8.01, -1.65, -4.43, 3.73, -1.50
1.86, -1.82, 3.21, -3.15, -5.28
-0.75, -0.70, -1.25, 4.96, 3.52
-0.74, 6.87, -1.18, -2.70, -0.52
2.96, 4.10, -2.23, -1.37, -1.13
=>
8.01, -1.82, -1.25, -2.70, -1.13

-2.70, -7.45, 3.69, 6.67, -2.35
-3.29, -3.07, -6.89, 1.54, 5.90
=>
-2.70, -3.07

-3.46, 6.50, -2.23, -1.68
0.88, -1.47, -1.07, 1.59
-2.02, 0.02, 4.92, 5.12
=>
-3.46, -1.47, 4.92

0.25, 4.02, 2.02, -3.32
2.05, 0.76, -2.11, 7.00
=>
0.25, 0.76

-0.16, 2.35, -6.75, 0.30
-0.04, 4.39, -6.00, 0.08
0.21, -5.71, 4.12, 0.39
0.48, 4.55, 5.38, -1.46
-0.13, 7.44, 0.31, -1.10
=>
-0.16, 4.39, 4.12, -1.46

7.14, 0.46, 2.50
-0.01, 0.18, -3.01
=>
7.14, 0.18

2.63, -3.85, -5.70, 1.65
-4.51, -0.51, -5.99, 2.35
-2.41, 4.46, -4.62, 3.43
-2.03, -2.38, 5.99, -3.72
6.05, 0.62, -4.47, 2.73
=>
2.63, -0.51, -4.62, -3.72
